Below is a small trained network, with its code and all its weights. Each question gives an input and a class and asks what happens when units are switched off, that is, made to give their printed mean instead of their output.

import numpy as np


def w(rows, s, z=0):
    codes = np.array(rows[::2]) - 128.0
    scale = np.full(codes.shape[1], s)
    scale[-1] = z or s
    return codes * scale


def norm(h):
    return h / np.sqrt((h * h).mean(-1, keepdims=True) + 1e-5)


def f(y):
    return np.maximum(y, 0)


def log_softmax(a):
    a = a - a.max(-1, keepdims=True)
    return a - np.log(np.exp(a).sum(-1, keepdims=True))


def net(x, mask):
    res = np.array(x, float).reshape(1, 6) / 4 @ E
    u = 0
    for l in range(2):
        y = f(norm(res) @ A[l][:, :-1].T + A[l][:, -1])
        res = res + np.where(mask[u : u + 5], y, B[l][:, -1]) @ B[l][:, :-1]
        u += 5
    return log_softmax(norm(res)[-1] @ U[:, :-1].T + U[:, -1])


A, B = {}, {}
E = w([
[210,153,85,124,118,100],'x0',
[99,121,19,118,189,138],'x1',
[115,105,68,100,113,184],'x2',
[98,94,177,163,121,115],'x3',
[117,193,102,182,52,52],'x4',
[120,164,147,94,139,254],'x5',
],0.0096)
A[0] = w([
[140,179,228,52,90,165,109],'0.n1',
[190,146,68,110,85,50,5],'0.n2',
[85,131,116,248,66,90,94],'0.n3',
[253,109,98,41,234,61,20],'0.n4',
[152,127,121,90,166,59,40],'0.n5',
],0.0072,0.0023)
B[0] = w([
[201,132,103,137,75,96,230],'0.n1',
[130,1,65,185,134,174,220],'0.n2',
[95,165,92,75,160,134,254],'0.n3',
[161,156,124,5,146,170,236],'0.n4',
[183,130,45,134,132,127,172],'0.n5',
],0.01,0.0039)
A[1] = w([
[72,116,131,101,88,81,6],'1.n1',
[147,195,108,168,80,169,220],'1.n2',
[77,75,148,158,198,204,98],'1.n3',
[2,134,87,193,103,101,169],'1.n4',
[62,215,160,198,136,170,67],'1.n5',
],0.0082,0.0025)
B[1] = w([
[100,243,40,127,148,3,162],'1.n1',
[198,144,153,76,207,223,221],'1.n2',
[2,71,204,152,113,65,206],'1.n3',
[151,179,226,47,158,74,255],'1.n4',
[245,208,23,34,183,237,171],'1.n5',
],0.0076,0.0045)
U = w([
[161,151,100,75,213,185,170],'0',
[209,223,138,164,26,177,106],'1',
[173,85,23,204,101,78,139],'2',
[151,78,228,214,99,122,111],'3',
[3,67,134,137,165,199,123],'4',
[61,197,132,164,152,33,153],'5',
[78,158,111,248,108,157,2],'6',
],0.014,0.0097)

Each question gives the input, the list of numbers given to net, and the class t.
The units are the neurons (one row each of A and B). Each row of codes is followed by its name. A weight is (code - 128) times the scale printed after its matrix; where a second scale follows, it is the last column's (A, B and U).
mask holds one flag per neuron, layer by layer. A switched-off neuron (its flag False) gives its mean, the last column of its row in B, instead of its output. The means were averaged over made-up inputs and are rounded, as every weight is.
A unit's drop is (log p(t) with every unit on - log p(t) with that unit switched off) / (log p(t) with every unit on - log p(t) with every unit switched off).
The circuit of an input: a set's keep is (log p(t) with only the set's units on - log p(t) with every unit switched off) / (log p(t) with every unit on - log p(t) with every unit switched off). Starting from all 10 units, units are removed one at a time, each time the one whose removal leaves the highest keep (on an exact tie, the one counted first), for as long as the keep stays at least 0.8.
circuit, biggest first: the units of the circuit, biggest drop first
k most important neurons: the k neurons with the biggest drops, biggest first
drop of u: that unit's drop, to one decimal
input [-7,8,1,8,8,7], class 0: circuit, biggest first -> 1.n5
input [-3,-8,-5,7,6,3], class 1: circuit, biggest first -> 1.n5; 1.n3
input [6,-4,-4,1,-1,-4], class 2: circuit, biggest first -> 0.n2; 1.n4
input [-8,5,-2,6,-5,-6], class 5: circuit, biggest first -> 0.n2; 1.n4; 0.n4
input [-1,2,3,1,2,-3], class 5: circuit, biggest first -> 1.n4; 0.n4
input [-8,-7,1,2,1,-3], class 5: circuit, biggest first -> 1.n1; 0.n3
input [-3,6,6,5,6,0], class 5: 4 most important neurons -> 1.n4; 0.n4; 1.n1; 0.n5
input [-5,-7,4,1,-7,2], class 3: 2 most important neurons -> 0.n1; 0.n3
input [-8,-2,-6,-1,2,2], class 1: 2 most important neurons -> 0.n1; 1.n5
input [5,-3,6,-1,-1,-2], class 2: 4 most important neurons -> 0.n2; 1.n4; 1.n2; 0.n3
input [-7,-7,1,0,-3,2], class 3: 2 most important neurons -> 0.n1; 0.n4
input [-7,3,-4,-7,-5,8], class 4: drop of 1.n5 -> -0.1
input [1,8,5,8,-4,4], class 4: drop of 0.n3 -> 0.0
input [3,-6,5,-8,3,-2], class 2: circuit, biggest first -> 0.n2
input [4,3,-3,3,1,0], class 2: drop of 0.n3 -> -0.2
input [-7,8,6,-8,-2,-2], class 4: drop of 1.n3 -> 0.3
